Below are the code and all the weights of a small trained network. Each question names an input and a target symbol and asks about switching units off, where a switched-off unit gives its printed mean instead of its output.

import numpy as np


def w(rows, s, z=0):
    codes = np.array(rows[::2]) - 128.0
    scale = np.full(codes.shape[1], s)
    scale[-1] = z or s
    return codes * scale


def norm(h):
    return h / np.sqrt((h * h).mean(-1, keepdims=True) + 1e-5)


def f(y):
    return np.maximum(y, 0)


def softmax(a):
    e = np.exp(a - a.max(-1, keepdims=True))
    return e / e.sum(-1, keepdims=True)


def log_softmax(a):
    a = a - a.max(-1, keepdims=True)
    return a - np.log(np.exp(a).sum(-1, keepdims=True))


def net(x, mask):
    ids = ['ΔΘΞΨεστ'.index(c) for c in x.split()]
    T = len(ids)
    res = E[ids] + P[:T]
    u = 0
    for l in range(2):
        q, k, v = (norm(res) @ M[l].T for M in (Q, K, V))
        z = softmax(np.where(np.tri(T) > 0, q @ k.T / 2**0.5, -1e9)) @ v
        res = res + np.where(mask[u], z, O[l][:, -1]) @ O[l][:, :-1]
        u += 1
        y = f(norm(res) @ A[l][:, :-1].T + A[l][:, -1])
        res = res + np.where(mask[u : u + 4], y, B[l][:, -1]) @ B[l][:, :-1]
        u += 4
    return log_softmax(norm(res)[-1] @ U[:, :-1].T + U[:, -1])


Q, K, V, O, A, B = {}, {}, {}, {}, {}, {}
E = w([
[113,117,86,159],'Δ',
[112,144,142,177],'Θ',
[87,98,106,252],'Ξ',
[88,110,109,137],'Ψ',
[120,117,99,79],'ε',
[158,112,74,86],'σ',
[104,108,90,133],'τ',
],0.02)
P = w([
[85,116,59,77],'0',
[134,113,111,98],'1',
[85,173,172,113],'2',
[74,134,85,187],'3',
[148,106,147,105],'4',
[71,175,164,96],'5',
[100,158,62,205],'6',
[170,94,155,104],'7',
[66,177,161,85],'8',
[144,177,58,219],'9',
[184,70,185,114],'10',
[64,174,155,79],'11',
[131,192,53,254],'12',
[178,65,191,100],'13',
],0.013)
Q[0] = w([
[99,154,248,28],'0.h0',
[112,160,242,85],'0.h0',
],0.011)
K[0] = w([
[29,252,64,125],'0.h0',
[108,201,105,126],'0.h0',
],0.012)
V[0] = w([
[160,127,98,154],'0.h0',
[140,254,120,173],'0.h0',
],0.0062)
O[0] = w([
[134,154,19,166,115],'0.h0',
[132,255,170,118,11],'0.h0',
],0.0076,0.0011)
A[0] = w([
[46,153,165,98,1],'0.n0',
[62,103,141,122,111],'0.n1',
[62,114,173,169,183],'0.n2',
[47,100,1,169,64],'0.n3',
],0.0096,0.0031)
B[0] = w([
[57,135,38,157,162],'0.n0',
[200,187,95,254,165],'0.n1',
[36,117,158,106,210],'0.n2',
[106,200,240,207,254],'0.n3',
],0.0079,0.0083)
Q[1] = w([
[125,22,116,6],'1.h0',
[121,149,188,99],'1.h0',
],0.019)
K[1] = w([
[43,204,5,143],'1.h0',
[64,150,166,109],'1.h0',
],0.016)
V[1] = w([
[219,114,168,1],'1.h0',
[25,193,195,62],'1.h0',
],0.0065)
O[1] = w([
[111,136,248,101,1],'1.h0',
[255,118,221,198,195],'1.h0',
],0.0069,0.007)
A[1] = w([
[107,8,147,132,234],'1.n0',
[45,92,174,198,169],'1.n1',
[138,135,253,130,2],'1.n2',
[101,185,84,145,31],'1.n3',
],0.015,0.0068)
B[1] = w([
[188,106,246,110,168],'1.n0',
[184,106,96,45,250],'1.n1',
[11,94,143,222,147],'1.n2',
[38,110,236,88,156],'1.n3',
],0.013,0.016)
U = w([
[69,164,61,160,177],'Δ',
[137,253,141,197,226],'Θ',
[62,160,131,195,133],'Ξ',
[210,97,65,92,170],'Ψ',
[119,84,219,181,69],'ε',
[158,139,176,49,69],'σ',
[71,26,36,108,4],'τ',
],0.016,0.0038)

Each question gives the input, a string of symbols that net reads in full, and the target symbol t.
The units are the heads (2 rows each of Q, K, V and O) and the neurons (one row each of A and B). Each row of codes is followed by its name. A weight is (code - 128) times the scale printed after its matrix; where a second scale follows, it is the last column's (O, A, B and U).
mask holds one flag per unit, layer by layer, with each layer's heads first. A switched-off unit (its flag False) gives its mean, the last column of its rows in O or B, instead of its output. The means were averaged over made-up inputs and are rounded, as every weight is.
A unit's drop is (log p(t) with every unit on - log p(t) with that unit switched off) / (log p(t) with every unit on - log p(t) with every unit switched off).
The circuit of an input: a set's keep is (log p(t) with only the set's units on - log p(t) with every unit switched off) / (log p(t) with every unit on - log p(t) with every unit switched off). Starting from all 10 units, units are removed one at a time, each time the one whose removal leaves the highest keep (on an exact tie, the one counted first), for as long as the keep stays at least 0.8.
circuit, biggest first: the units of the circuit, biggest drop first
unit that matters most: the unit with the biggest drop
k most important neurons: the k neurons with the biggest drops, biggest first
top k neurons in layer l: the k neurons of layer l with the biggest drops, biggest first
input Θ ε τ τ, target ε: 3 most important neurons	0.n1; 0.n0; 0.n2
input τ Θ τ Θ Θ Ψ τ ε τ Ψ Ψ τ τ, target Ψ: 2 most important neurons	1.n1; 0.n3
input Ξ Ψ Θ, target σ: top 2 neurons in layer 1	1.n2; 1.n3
input Δ Θ Θ Θ, target Θ: circuit, biggest first	0.h0; 1.n2
input ε Θ Θ τ Ψ τ Θ τ Θ Ξ, target τ: 2 most important neurons	1.n1; 0.n2
input Θ Ξ τ Θ ε Θ Θ τ Θ, target Δ: unit that matters most	0.n3
input σ τ Θ Θ Θ Θ Ξ, target Θ: circuit, biggest first	0.n3; 0.h0; 1.n2
input τ Ψ Θ Θ, target Ψ: circuit, biggest first	1.n1; 1.n2
input τ Θ Ψ Ξ Θ ε Ξ Ξ Δ, target Θ: top 2 neurons in layer 0	0.n1; 0.n3
input ε Ψ Θ ε, target Ψ: top 3 neurons in layer 0	0.n3; 0.n0; 0.n2
input τ Θ Θ Θ Ξ, target Ψ: 2 most important neurons	1.n1; 1.n3
input ε Ψ Θ τ, target Ψ: top 2 neurons in layer 1	1.n1; 1.n2
input τ Δ τ Θ, target Δ: top 2 neurons in layer 0	0.n3; 0.n2
input Θ Θ ε, target Ξ: circuit, biggest first	1.n1; 0.n3
input τ ε τ Ξ Θ, target Ψ: 3 most important neurons	0.n3; 1.n1; 1.n3
input τ Θ σ Θ ε Ψ Θ σ Δ Ψ, target σ: circuit, biggest first	1.h0; 1.n1
input ε Θ Θ ε τ σ ε, target τ: circuit, biggest first	0.h0
input Θ τ Θ Ξ Ψ, target Ψ: 2 most important neurons	0.n1; 1.n3
input Θ ε ε ε Θ τ Θ Θ Θ ε σ σ, target Ψ: circuit, biggest first	0.n3; 1.n3; 1.h0; 1.n0
input τ Δ Θ Θ Δ Ψ Θ Δ Θ τ, target Δ: circuit, biggest first	1.h0; 0.n3; 0.h0
input Θ Θ σ, target Ψ: top 2 neurons in layer 0	0.n3; 0.n1
input Δ Ξ Ξ Θ ε Θ Δ τ Θ τ τ Δ, target Δ: circuit, biggest first	1.n0
